[-51  45 -35  -4  43  23  39]
-4

[[-40  22  43  31  41   4  17]
 [ 29   8 -37   3  39 -13  37]
 [ -7 -22 -17 -27  48 -58 -15]]
31

[-15 -59  -2  55]
55

[-17 -51 -40   5 -18 -40  -6]
5

[[-26  24  -7  38  11  42 -13]
 [  6 -12 -14 -24 -28  40  14]
 [ -9   8 -19  18 -10 -44   3]]
38

[ 18 -11 -35   2  58   2]
2

[[-51  17 -11  24]
 [ -8  31 -23 -19]]
24

[[-20 -33 -23  25]
 [-56 -36 -25 -37]]
25
---
[[  8   3  40 -29 -18 -47  15]
 [-12   5 -40  10 -23  52 -27]
 [-21 -19 -57  -5  -4  47  -9]] out 3

[[-10  11   2   7  -2]
 [-10  10  -9   5  26]
 [  1  -3 -15  -5  42]] out 11

[[  5 -33  -4  36  13  25]
 [ 50  46 -31  55 -23  -4]
 [ -3  23   8 -26 -11 -26]] out -33

[[ 29 -15  31   3  22]
 [ 54 -44  55 -31  49]
 [ -5 -12  -4   2 -11]] out -15

[[ 41 -10  -9  13  30  -6  34]
 [ 40 -13 -15  16  24  -8  35]
 [  2  10 -21  19 -18   9  45]] out -10

[[ -7  -4   2   2]
 [ -6  10  14 -18]
 [ 57  35  -2  24]] out -4

[[-23 -36 -10  22  -2]
 [ 39  -6  33  -9   9]
 [-59 -51 -18  30 -13]] out -36
---
[[-26  15   1 -20  10]
 [ 28  49 -14  19   8]
 [  2  -1 -38  -9  31]] | -26

[[ 29 -16 -27 -45  29]
 [-25 -24 -16 -10  21]
 [ -8 -16  -8  -5  10]] | 29

[[-41 -37 -33  41]
 [-45 -10 -12  22]
 [ 15  26  -1 -18]] | -41

[[ 14  26 -17  14]
 [ 54  43 -41  57]
 [ -3 -39 -40 -20]] | 14

[[  2  -3   1 -15  12 -14]
 [ 21   3  -7  16  13  -1]
 [ 14 -55  -2 -10 -15   5]] | 2

[[ 33 -10  54  24  -8 -29  12]
 [ 44  36 -15  10 -21   0  22]
 [-10 -37  40  18  25  -9  -7]] | 33

[[  5  10  -4 -17  -3   8  17]
 [ 28  21  39  34 -49 -17   6]
 [ -3  -3   5  -3  -6  -5 -15]] | 5

[[ 39   0 -35   0 -39]
 [-28  14  -5  28 -17]
 [ 38  29   0  29 -47]] | 39

[[ 19  52  16  29 -46 -21  32]
 [-11  16 -16 -24   1  16  30]
 [ -6  19 -30 -46  -2  11 -26]] | 19
---
[[-19 -10   4   0]
 [ 14   4  54   0]
 [-14  -1  13   5]]	-14

[[-24 -10   0  19  -7  -6]
 [-32 -26 -37 -23  36   4]
 [-55 -55 -33  29  39 -31]]	-55

[[-44 -36 -24  -7  39  -6 -18]
 [-43 -36 -51  -7  31  -6 -30]
 [ -1   1  -3  -1  -4   0  -2]]	-1

[[ 15  44  24   2]
 [-28  27  52   5]
 [ -4  51 -49 -40]]	-4

[[-45  35 -55 -41]
 [-44  33 -52 -39]
 [-45  34 -53 -40]]	-45

[[ 57 -54  59  53]
 [-58  54 -59 -53]
 [ 57 -54  59  53]]	57

[[ 43  26  -6  36 -11 -36]
 [-24 -15   5 -19  11  14]
 [ 43  25  -6  36 -11 -35]]	43

[[ 20  43  40 -15 -28 -41]
 [ 16  37  44 -15 -20 -37]
 [ 18  41  42 -18 -29 -41]]	18
---
[[-45 -15   2   5  23 -16]
 [-15  52 -22  58   4  56]] result: 52

[[ 39  29  51  16  31 -30   6]
 [-13  -5  -5 -11 -11  -9  20]
 [ 34   4  57  53  -1  13  -8]] result: -5

[[  1  41 -50 -59]
 [ -5 -17  -2   7]] result: -17

[[-28  -9 -31  37  47]
 [-28 -42 -20   5  57]] result: -42

[[-53   3   0 -34  25]
 [  3  -2 -13  -1   8]] result: -2

[[39 40 36 37 34 41 24]
 [38 39 36 34 44 37 57]] result: 39

[[-36 -46 -16  37  38   9]
 [-37 -41 -22  33  37  24]] result: -41
---
array([[3729, 6779, 9432, 4024, 4665],
       [5018, 7935, 1979, 6819, 4896]]) -> 3729, 4896

array([[8943, 8073, 7439, 9955],
       [6339, 4286, 5860, 2107],
       [6400, 4663, 5381, 2128]]) -> 8943, 2128

array([[-688, -337,  281, -639],
       [ 209,  585,  855, -268],
       [-572, -172,  454, -662]]) -> -688, -662

array([70, 70, 40, 34, 78, 22]) -> 70, 22

array([-705, -286,  221,  852]) -> -705, 852

array([[-13, -20, -19, -21, -14, -34],
       [-25,  29,  19,  10,  -2,  -2]]) -> -13, -2
